array([[66, 57, 50, 64, 70],
       [65, 55, 42, 53, 74],
       [12, 78, 16, 83, 21]]) ans = 16

array([[5171, 3790, 3199, 4007, 2547, 5534, 3631],
       [3889, 5255, 7892, 5912, 7372, 4709, 6066],
       [6843, 6263, 6169, 5154, 6332, 4530, 6465]]) ans = 6169

array([[41, 94, 76, 61, 59],
       [73, 12, 42, 55, 58],
       [43, 58, 74, 58, 58]]) ans = 74

array([[ 22, -14, -43,  42],
       [ 24, -48, -45,  33],
       [ 21, -20,  -9,   9]]) ans = -9

array([[5891, 3837, 4659, 4324, 5818, 2591],
       [4458, 4098, 3964, 4890, 7123, 8724],
       [4971, 3930, 3470, 4876, 7914, 2270]]) ans = 3470

array([[775, 249, 449, 358, 538, 403],
       [775, 416, 340, 371, 538, 479],
       [775, 392, 594, 261, 452, 319]]) ans = 594

array([[ 752,  309,  124,  680],
       [  13,  470,  393,  615],
       [ 385,  378,  -41, -530]]) ans = -41
---
array([  6,  31, -32,  34,  13,  36]) Answer: 31
array([223,   1,  27, 237, 218, 188, 121]) Answer: 1
array([198, 134, 108,  34, 189]) Answer: 134
array([58, 25, 81, 40, 75, 53, 24]) Answer: 25
array([246, 219, 225, 194,  14, 205]) Answer: 219
array([ 455, -651, -745, -533,  509]) Answer: -651
array([ 20,  27,  31, -40,   6,   5]) Answer: 27
array([-39, -32, -37,  40]) Answer: -32
array([4528, 2924, 3221, 5637, 8424]) Answer: 2924
---
[[289 173 424 975]
 [633 737  77 972]]
77

[[417 514 218 793 623 910]
 [305 381 672 487 770 912]]
770

[[ 246  233 -819 -617]
 [ 760  109  354  526]]
354

[[96 26  8 64]
 [42 88 85 49]]
85

[[949 159 308 906 600]
 [770 520 525 756 631]]
756

[[  3 -15  47 -15 -35]
 [-11 -31   9 -27 -26]]
-27

[[ 20 151 136  47 199]
 [ 14 171 140  48 220]]
48

[[4 6 2 6 5 5 2]
 [2 5 6 5 7 7 5]]
7
---
[[ 10   2  -2   7 -37 -12  -4   2  -8  25  -4   0   6]
 [ 42  -4   2 -20 -16 -16   5  -3   6  21   8   1  -6]
 [-17   0   0  14 -24 -39  44  -1   0  26  -4  -1   1]
 [ 33  11   3 -20 -26 -12 -23   0   2 -12   8  -2  -3]
 [-12  -6   0   8  20  -1  14  -2   2 -23  -5   3  -1]
 [-12  -2   0 -25  32   7  14  -1   5   1   0   2  -4]
 [-37   4   0 -13  17  30 -39  -1   0   3  -2  -2   0]
 [  4 -15   1  28 -13 -35   2   1  -2  22  15  -1   1]
 [-28   6  -1  25 -26  -3 -15   0  -1   3  -6   0   1]
 [ 14  -7  -2 -18  11 -15  -5   1  -3 -19   6  -1   4]
 [-40  -6   1 -34   2   3  37   0   1  61  -1   0  -1]] yields -17

[[-22 -24 -42 -13   3  17 -38]
 [ 27   0  29 -21   3  24  63]
 [-60  -9  57  74  24 -10 -21]
 [ 29  33  64  29 -34  -6  16]
 [  4   3   3 -18  35   9  54]
 [-11  20 -51 -43  14   6   3]
 [-33 -60 -53 -10  45 -17 -20]
 [-30  16  46  52   8  -5 -12]
 [-40 -42 -22  12  46  -9 -17]
 [ -7  25 -12 -18  19 -17  22]] yields -60

[[-11 -14  20 -56  39  19]
 [-27  -1  44  23 -22 -22]
 [-16 -26  33 -49 -34  50]
 [-11 -55 -34 -67  -9 -59]
 [-24 -40  17  35  13 -50]
 [-15   2  -7 -50  61  -2]
 [-32  13 -45  53 -34  47]
 [-16 -49 -25 -37  38  30]
 [-20   7  41 -19 -67   8]
 [-24 -24  38  15  27  64]
 [-12 -21  30 -56  -3  46]] yields -16

[[-15 -14 -28  11 -31  -5  17  27  38 -30]
 [ 34   0  18  -3  33   4 -32 -28 -39  49]
 [ -6  12  34  -9  13   6  -4 -28  -6  -1]
 [-25  42   8  13   7   3   8 -13 -16  11]
 [  0  12  10   1  10   2 -10 -14 -12  18]
 [  4 -29 -29   0 -24  -6  11  32  28 -26]
 [ 33 -72 -24 -15 -26  -7  -4  31  43 -34]
 [ 18 -25 -50  26 -21  -6  -5  28  16  14]
 [-23  27  18 -30   9   0  26  11 -20 -27]
 [-17  23 -48  34 -16  -5  13  27   0  15]
 [ 26 -27   0  -1   3   0 -16  -6   2   9]
 [ 28 -26   5   1   6   2 -19 -13  -2  12]] yields -6

[[-13  -8  23  -6  -1  26]
 [  2   9  -7   3  -4 -20]
 [-16  17 -32   6 -35 -17]
 [-11 -69 -28  13  41  64]
 [  0 -34 -34  -1  16  33]
 [ -8 -12  -5  13  23   7]
 [ 59 -29   0 -25 -16 -16]
 [ -4 -27  -6   0  14  23]] yields -16
---
[0.21, 0.29, -1.12, 1.21] ==> 0.21
[-8.504, -175.145, -71.595, 105.419, 12.549, -38.604, 202.003] ==> -8.504
[-128.8, -119.6, -65.8, 44.7, 111.3, 37.0, -71.8] ==> -128.8
[4.4, 15.6, -14.2, 4.1, -3.0, -13.0] ==> 4.4
[1.237, -0.292, -1.532, 0.582] ==> 1.237
[-108.5, 37.0, 178.5, -69.6, 53.2, 62.7, -50.1] ==> -108.5
[-0.096, 0.006, -0.010, -0.042, -0.187, 0.155] ==> -0.096
[-0.390, -1.591, -1.119, 1.223, 0.829] ==> -0.390
---
array([ -99.4,    3.6,  -20.5,  134.4,   -6.7, -165.0]) ans = 134.4, 3.6

array([[ 155.48,   -5.79,   53.26, -138.44],
       [ 189.97,   66.86,  115.45, -105.04]]) ans = 189.97, 155.48

array([[ 11.55,  14.17,  -3.65,  -8.25,   0.64],
       [ -9.90,  -8.01,   4.82, -12.26,   7.37]]) ans = 14.17, 11.55

array([-0.10, -0.16,  0.14,  0.10,  0.12]) ans = 0.14, 0.12

array([ 0.17, -1.85, -0.81, -1.73,  1.09, -1.65, -1.92]) ans = 1.09, 0.17

array([ 0.11, -0.14,  0.08, -0.06,  0.17,  0.13]) ans = 0.17, 0.13
